Here is a tiny trained network, its code and every weight. The questions are about switching its units off for an input and a target symbol, where a switched-off unit gives its printed mean instead of its output.

import numpy as np


def w(rows, s, z=0):
    codes = np.array(rows[::2]) - 128.0
    scale = np.full(codes.shape[1], s)
    scale[-1] = z or s
    return codes * scale


def norm(h):
    return h / np.sqrt((h * h).mean(-1, keepdims=True) + 1e-5)


def f(y):
    return y / 2 * (1 + np.tanh(0.7978845608 * (y + 0.044715 * y**3)))


def softmax(a):
    e = np.exp(a - a.max(-1, keepdims=True))
    return e / e.sum(-1, keepdims=True)


def log_softmax(a):
    a = a - a.max(-1, keepdims=True)
    return a - np.log(np.exp(a).sum(-1, keepdims=True))


def net(x, mask):
    ids = ['ΞΣαβγδεζηθλπτφ'.index(c) for c in x.split()]
    T = len(ids)
    res = E[ids] + P[:T]
    r = norm(res)
    for j in range(2):
        rows = slice(2 * j, 2 * j + 2)
        q, k, v = (r @ M[0][rows].T for M in (Q, K, V))
        z = softmax(np.where(np.tri(T) > 0, q @ k.T / 2**0.5, -1e9)) @ v
        o = O[0][rows]
        res = res + np.where(mask[j], z, o[:, -1]) @ o[:, :-1]
    y = f(norm(res) @ A[0][:, :-1].T + A[0][:, -1])
    res = res + np.where(mask[2:18], y, B[0][:, -1]) @ B[0][:, :-1]
    return log_softmax(norm(res)[-1] @ U[:, :-1].T + U[:, -1])


Q, K, V, O, A, B = {}, {}, {}, {}, {}, {}
E = w([
[177,102,211,99,68,122,126,111,120],'Ξ',
[159,122,134,155,179,170,73,209,133],'Σ',
[181,71,145,89,143,127,122,176,90],'α',
[183,102,113,98,177,90,65,97,120],'β',
[185,125,131,132,173,105,63,122,147],'γ',
[198,62,249,142,84,195,90,124,104],'δ',
[151,140,246,146,136,198,133,98,118],'ε',
[197,145,145,123,81,78,97,74,149],'ζ',
[144,119,24,80,172,130,105,222,118],'η',
[135,175,209,171,173,186,203,130,193],'θ',
[127,112,173,89,26,142,160,142,219],'λ',
[52,63,171,125,163,184,59,105,186],'π',
[84,77,117,21,125,171,203,82,126],'τ',
[75,121,172,139,72,162,116,69,56],'φ',
],0.019)
P = w([
[149,51,153,128,135,199,154,85,134],'0',
[148,108,104,128,108,188,123,96,141],'1',
[140,78,150,122,128,128,144,111,130],'2',
[144,145,95,128,109,176,107,110,142],'3',
[127,105,150,119,119,110,138,127,127],'4',
[133,170,101,120,110,165,107,118,138],'5',
[112,125,148,119,118,95,136,139,124],'6',
[121,191,112,112,116,150,110,119,134],'7',
[96,143,150,113,120,78,134,147,122],'8',
[111,214,117,104,119,132,104,126,135],'9',
[74,163,150,104,129,64,134,162,119],'10',
[126,254,155,86,135,138,91,120,121],'11',
[111,127,132,106,98,81,141,167,121],'12',
],0.019)
Q[0] = w([
[162,209,116,3,114,199,88,140,104],'h0',
[104,139,159,118,122,135,85,106,165],'h0',
[143,143,136,161,130,100,135,123,68],'h1',
[97,42,137,198,156,68,193,133,152],'h1',
],0.016)
K[0] = w([
[30,229,143,71,135,105,123,131,149],'h0',
[77,133,88,160,114,125,161,154,107],'h0',
[159,102,81,117,142,150,173,173,148],'h1',
[247,8,106,191,129,156,147,113,108],'h1',
],0.014)
V[0] = w([
[86,106,66,101,166,120,200,133,82],'h0',
[106,185,106,167,120,142,237,74,109],'h0',
[33,102,120,125,100,129,78,121,145],'h1',
[119,117,129,141,115,140,58,123,1],'h1',
],0.0094)
O[0] = w([
[175,78,107,62,101,226,180,147,109,91],'h0',
[130,181,100,198,94,149,224,81,109,20],'h0',
[1,53,107,142,104,195,104,100,181,195],'h1',
[45,193,127,116,121,86,126,162,35,250],'h1',
],0.0092,0.0027)
A[0] = w([
[149,244,70,63,85,219,116,77,178,139],'n0',
[128,57,76,101,138,45,159,72,111,122],'n1',
[78,112,62,176,95,159,106,87,35,159],'n2',
[116,181,163,142,80,155,120,89,88,159],'n3',
[161,152,134,146,183,207,74,156,158,98],'n4',
[44,51,132,98,179,193,133,98,163,92],'n5',
[149,36,172,72,149,75,206,116,93,2],'n6',
[240,204,109,128,138,155,129,164,32,106],'n7',
[172,87,138,115,175,151,88,92,66,122],'n8',
[164,136,50,140,46,112,90,107,81,203],'n9',
[107,154,117,163,114,162,105,135,31,80],'n10',
[90,185,29,162,84,235,125,95,142,109],'n11',
[155,150,22,97,199,108,105,126,148,157],'n12',
[185,146,150,159,170,91,160,210,208,207],'n13',
[82,104,163,104,186,120,80,111,128,94],'n14',
[131,153,194,87,53,117,140,49,101,158],'n15',
],0.011,0.0057)
B[0] = w([
[163,32,91,155,84,185,154,86,131,226],'n0',
[121,139,94,66,144,183,118,63,110,147],'n1',
[84,183,125,80,90,138,208,185,145,203],'n2',
[95,137,116,127,110,84,90,164,94,209],'n3',
[110,104,145,93,131,98,164,133,169,180],'n4',
[156,155,134,162,179,163,96,115,123,173],'n5',
[92,84,102,193,184,125,137,78,121,148],'n6',
[157,130,146,111,224,144,130,154,115,181],'n7',
[97,207,103,155,61,103,114,148,99,173],'n8',
[73,175,154,114,186,131,135,197,117,201],'n9',
[150,131,157,72,110,96,99,153,157,170],'n10',
[97,192,61,244,100,42,74,67,67,198],'n11',
[118,115,248,98,100,109,143,98,144,241],'n12',
[103,161,78,118,86,129,177,166,134,208],'n13',
[176,106,56,170,123,163,140,128,103,171],'n14',
[84,144,112,90,169,108,150,164,168,254],'n15',
],0.011,0.008)
U = w([
[85,56,152,153,189,41,142,99,132,49],'Ξ',
[150,122,73,164,134,141,104,226,146,13],'Σ',
[142,83,78,151,182,97,142,156,40,41],'α',
[140,125,133,90,146,106,77,61,65,148],'β',
[203,157,127,121,74,81,84,141,115,86],'γ',
[130,81,221,169,81,118,63,147,83,19],'δ',
[121,188,222,177,200,135,116,142,129,151],'ε',
[144,224,104,99,208,113,81,95,201,124],'ζ',
[144,120,163,19,147,201,119,145,112,199],'η',
[168,201,122,161,169,156,250,122,161,114],'θ',
[88,95,156,129,69,147,148,98,247,137],'λ',
[74,101,101,153,166,178,22,112,181,146],'π',
[108,98,71,114,125,200,187,73,88,254],'τ',
[37,192,69,147,96,163,82,125,72,141],'φ',
],0.013,0.0038)

Each question gives the input, a string of symbols that net reads in full, and the target symbol t.
The units are the heads (2 rows each of Q, K, V and O) and the neurons (one row each of A and B). Each row of codes is followed by its name. A weight is (code - 128) times the scale printed after its matrix; where a second scale follows, it is the last column's (O, A, B and U).
mask holds one flag per unit, heads first, then neurons. A switched-off unit (its flag False) gives its mean, the last column of its rows in O or B, instead of its output. The means were averaged over made-up inputs and are rounded, as every weight is.
A unit's drop is (log p(t) with every unit on - log p(t) with that unit switched off) / (log p(t) with every unit on - log p(t) with every unit switched off).
The circuit of an input: a set's keep is (log p(t) with only the set's units on - log p(t) with every unit switched off) / (log p(t) with every unit on - log p(t) with every unit switched off). Starting from the 12 units with the biggest drops (on a tie, the unit counted first), units are removed one at a time, each time the one whose removal leaves the highest keep (on an exact tie, the one counted first), for as long as the keep stays at least 0.8.
circuit, biggest first: the units of the circuit, biggest drop first
most important unit: the unit with the biggest drop
top k neurons: the k neurons with the biggest drops, biggest first
heads that matter: for each layer, one digit per head in row order, 1 if its drop is at least 0.15 and else 0, layers parted by /
input δ τ ε γ Ξ ε φ φ β γ, target φ: circuit, biggest first => [h1]
input η Σ φ ε δ φ Σ η φ ζ τ, target τ: circuit, biggest first => [h0, n6]
input φ γ ε τ γ ζ τ θ θ Ξ, target θ: heads that matter => 11
input ζ η ε ε ε λ θ η, target λ: top 2 neurons => [n12, n0]
input ζ η τ η β η η θ η, target θ: circuit, biggest first => [h0, h1]
input φ π γ τ η Ξ, target τ: circuit, biggest first => [h0, n0]
input φ η δ η π ε η η Ξ β λ ε, target λ: circuit, biggest first => [h1, n0]
input ζ η θ Ξ η φ η η Ξ φ λ λ, target φ: circuit, biggest first => [h1, n12]
input φ η η δ, target η: heads that matter => 10
input Σ Σ λ η η, target η: heads that matter => 00
input φ Σ η η δ γ, target η: heads that matter => 00
input η τ ε ζ, target τ: heads that matter => 11
input Σ η η γ η η γ β, target η: circuit, biggest first => [n11, h0]
input φ φ η ζ, target φ: most important unit => n11
input π ζ α η ε η ζ ε, target η: heads that matter => 01
input η ε η η ε π Σ, target Σ: heads that matter => 10
input η ζ δ η γ η ζ η φ φ η ζ, target φ: heads that matter => 01
input φ Ξ τ ζ, target τ: heads that matter => 11
input Σ η ζ θ θ ε, target θ: circuit, biggest first => [h1, h0]
input ε δ φ λ γ ζ η τ ε λ θ ζ, target λ: circuit, biggest first => [n0]
input φ η φ ε β η γ ε ζ Ξ η Σ, target η: heads that matter => 00
